Below are the code and all the weights of a small trained network. Each question names an input and a class and asks about switching units off, where a switched-off unit gives its printed mean instead of its output.

import numpy as np


def w(rows, s, z=0):
    codes = np.array(rows[::2]) - 128.0
    scale = np.full(codes.shape[1], s)
    scale[-1] = z or s
    return codes * scale


def f(y):
    return np.maximum(y, 0)


def log_softmax(a):
    a = a - a.max(-1, keepdims=True)
    return a - np.log(np.exp(a).sum(-1, keepdims=True))


def net(x, mask):
    res = np.array(x, float).reshape(1, 6) / 4 @ E
    y = f(res @ A[0][:, :-1].T + A[0][:, -1])
    res = res + np.where(mask, y, B[0][:, -1]) @ B[0][:, :-1]
    return log_softmax(res[-1] @ U[:, :-1].T + U[:, -1])


A, B = {}, {}
E = w([
[116,115,4,94,183,123,162],'x0',
[80,163,105,211,124,164,160],'x1',
[207,121,134,137,119,2,197],'x2',
[76,201,127,94,163,109,93],'x3',
[156,236,106,114,63,162,163],'x4',
[177,87,76,115,49,80,99],'x5',
],0.012)
A[0] = w([
[63,94,129,47,169,100,18,129],'n0',
[154,183,214,71,84,107,139,159],'n1',
[144,81,196,194,149,59,194,108],'n2',
[184,165,44,101,146,89,146,148],'n3',
[98,69,100,116,82,41,121,211],'n4',
[88,79,118,102,161,143,69,169],'n5',
[142,98,100,218,100,69,89,178],'n6',
[79,173,188,142,87,105,135,176],'n7',
[163,151,48,57,106,78,151,150],'n8',
[171,248,148,188,59,189,92,187],'n9',
[50,243,101,123,184,143,202,141],'n10',
[160,97,33,118,62,205,119,253],'n11',
],0.011,0.0055)
B[0] = w([
[96,156,205,155,143,101,104,215],'n0',
[67,134,191,175,92,152,99,205],'n1',
[179,86,148,117,210,39,213,218],'n2',
[99,84,84,82,158,91,244,208],'n3',
[187,106,106,185,173,93,172,214],'n4',
[40,193,175,229,186,96,106,204],'n5',
[172,140,82,128,105,123,192,201],'n6',
[137,154,137,182,153,168,70,199],'n7',
[96,2,115,72,141,68,211,220],'n8',
[113,148,195,195,107,146,73,253],'n9',
[232,153,62,138,168,229,186,247],'n10',
[168,202,63,210,167,178,247,248],'n11',
],0.0099,0.014)
U = w([
[195,207,110,180,115,195,163,255],'0',
[198,52,12,32,96,129,213,20],'1',
[41,160,220,112,87,201,36,71],'2',
[117,100,193,104,138,2,202,136],'3',
],0.008,0.0017)

Each question gives the input, the list of numbers given to net, and the class t.
The units are the neurons (one row each of A and B). Each row of codes is followed by its name. A weight is (code - 128) times the scale printed after its matrix; where a second scale follows, it is the last column's (A, B and U).
mask holds one flag per neuron, in row order. A switched-off neuron (its flag False) gives its mean, the last column of its row in B, instead of its output. The means were averaged over made-up inputs and are rounded, as every weight is.
A unit's drop is (log p(t) with every unit on - log p(t) with that unit switched off) / (log p(t) with every unit on - log p(t) with every unit switched off).
The circuit of an input: a set's keep is (log p(t) with only the set's units on - log p(t) with every unit switched off) / (log p(t) with every unit on - log p(t) with every unit switched off). Starting from all 12 units, units are removed one at a time, each time the one whose removal leaves the highest keep (on an exact tie, the one counted first), for as long as the keep stays at least 0.8.
circuit, biggest first: the units of the circuit, biggest drop first
k most important neurons: the k neurons with the biggest drops, biggest first
drop when u is switched off: that unit's drop, to one decimal
input [-2,5,7,2,-6,6], class 1: circuit, biggest first -> n6
input [-8,4,-8,0,0,8], class 2: 2 most important neurons -> n10; n9
input [1,8,5,-5,-3,0], class 1: circuit, biggest first -> n5; n9
input [-3,5,4,-4,-4,5], class 1: 2 most important neurons -> n6; n5
input [-3,-5,1,-1,8,4], class 3: 2 most important neurons -> n8; n10
input [1,-1,-1,4,-4,1], class 2: 4 most important neurons -> n2; n8; n3; n11
input [6,-5,-5,-1,3,1], class 1: 3 most important neurons -> n8; n9; n3
input [6,-7,1,3,1,-4], class 1: 2 most important neurons -> n9; n10
input [-3,0,-4,2,0,5], class 2: 2 most important neurons -> n10; n2
input [-6,2,-4,-5,-8,-1], class 3: 2 most important neurons -> n2; n9
input [-1,-2,-1,3,2,-1], class 2: drop when n11 is switched off -> 0.3
input [4,-1,-1,6,2,-2], class 1: drop when n1 is switched off -> 0.2
input [3,-5,8,4,2,-7], class 1: drop when n10 is switched off -> 0.3
input [6,8,8,-6,8,5], class 1: drop when n0 is switched off -> 0.0
